[-1.01 -5.04  4.83  0.31 -2.37 -2.91  1.91] value 0.31, 4.83

[ 2.01 -1.43 -3.43  5.02  1.95] value -3.43, 5.02

[[ 5.10 -1.84 -2.29 -1.62 -2.28]
 [-5.41  1.81  2.01  2.08  2.50]
 [ 0.61 -2.94 -2.07 -3.28 -1.61]] value 2.01, 5.10

[-4.14 -3.93 -2.29  5.12 -1.86  4.76 -1.71] value 5.12, 5.12

[-4.68 -2.24  4.42 -3.19 -6.18] value 4.42, 4.42

[ 1.61  0.80 -6.39  1.32 -5.37] value -6.39, 1.61

[ 6.62  2.69  3.76  0.75 -2.94 -0.39 -1.76] value 0.75, 6.62

[-1.89 -3.96 -1.53 -5.78  3.18 -3.45 -4.81] value -5.78, 3.18
---
[[-5.96, 3.09, 1.24, -5.34, -0.75], [5.10, -2.64, -0.95, 4.55, 0.73], [-4.60, 2.40, 1.25, -4.17, -0.36]] ⇒ 1.24
[[0.39, 5.10, 1.78, -1.76, -4.08, 1.19, 1.91], [1.14, -2.80, 5.02, -0.49, -2.02, 5.04, -2.38], [-5.59, -4.71, -0.09, -5.09, 3.24, 1.17, 3.42]] ⇒ -4.08
[[-4.32, 4.62, 0.09, -1.64, -2.13, -0.33], [-1.87, 1.34, 5.08, 0.44, 0.28, 4.76], [3.48, -6.26, 4.36, 2.84, 3.90, 4.31]] ⇒ -1.64
[[-5.48, 5.03, 0.92, -5.20, 1.33, 2.25, 1.62], [-5.35, 5.30, 1.24, -4.66, 1.29, 2.44, 1.18], [-5.73, 4.78, 0.75, -5.87, 1.48, 2.26, 2.11]] ⇒ 1.33
[[-4.88, 2.96, -5.67, -2.62, 5.65], [-3.84, 1.79, -1.91, 0.25, 1.62], [-2.45, 3.48, -1.40, -1.66, 0.21]] ⇒ -5.67
[[-0.65, -0.80, -0.94, -0.30], [0.96, 5.52, 4.26, -6.00], [-1.09, -0.99, 0.66, 0.41]] ⇒ -0.80
[[-1.52, 0.08, 0.44, -0.88, -0.56], [-6.11, 2.71, 5.52, -3.36, -2.84], [-1.20, -5.01, -0.24, 1.86, -0.84]] ⇒ 0.44
---
((-0.73, 0.50, -0.75, -5.56), (-0.72, -0.36, -0.71, -0.32), (-0.33, 0.17, -0.92, -3.35)): -0.33
(-3.85, 4.97, -0.03, 3.99, 4.21, -1.73): -0.03
(-5.34, 3.23, -1.64, 0.47, 4.06, 1.68, 4.25): 0.47
(-4.51, -3.80, 3.39, -4.28, 5.75, 3.80): 3.39
(4.08, -0.53, -5.31, -3.96, 0.71, 2.31): -5.31
(-5.57, 4.74, 3.75, -1.58, -5.74, -1.68, -2.39): -1.58
((2.14, 4.80, -1.51, -0.17), (-3.11, -1.21, 0.95, 0.68), (-6.05, -6.37, 2.41, 1.65)): -6.05
(-6.69, 6.61, 5.94, 0.61, -0.85, 2.84): 5.94
---
7708  6943  6530  9586  9247  3029  9275
6581  9084  7851  8474  7362  3029  8514
7815  7075  8681  8611  6195  3029  9156
-> 8514

2102  8063  2289  6789  1891  6542  7608
2102  3919  2289  6789  1891  6542  7608
2102  3919  2289  6789  1891  2398  7608
-> 7608

-513    65   721    44
  70   -15   -38     4
   5  -220  -165  -198
-> 4

48  85  26  24  29  47  55
36  37  41  90  46  78  73
40  41   5  22  65  41  66
-> 73

265  271  293  537  204  276  302
462  219  250  613  320  267  420
300  822  573  390  418  563  309
-> 420

 -87   152   513  -690  -346  -708
 233  -375  -227  -657   -56  -735
-229   357   884  -535  -369  -380
-> -735
---
[[ 30  39 -20 -22  38   1]
 [-34 -33  -7  -3 -37  26]
 [ -8  25 -14  -8  -2  23]]: 38

[[20 98 82 97 20 22 94]
 [22 96 20 92 82 87 24]
 [97 19 24 16 24 25 24]]: 22

[[ 74  46 108  79  43]
 [166  99 200 125  73]
 [ 86 156  41 118 179]]: 79

[[ 447  583  600  603 -573  571  512]
 [ 221  207  207  208  299  212  219]
 [ 274  249  242  244  139  241  231]]: 571

[[5 6 5 3 8 2]
 [6 6 8 3 4 3]
 [6 2 5 5 7 4]]: 8

[[91 52 18 22 65]
 [26 23 16 50 80]
 [24 81 69 29 29]]: 22
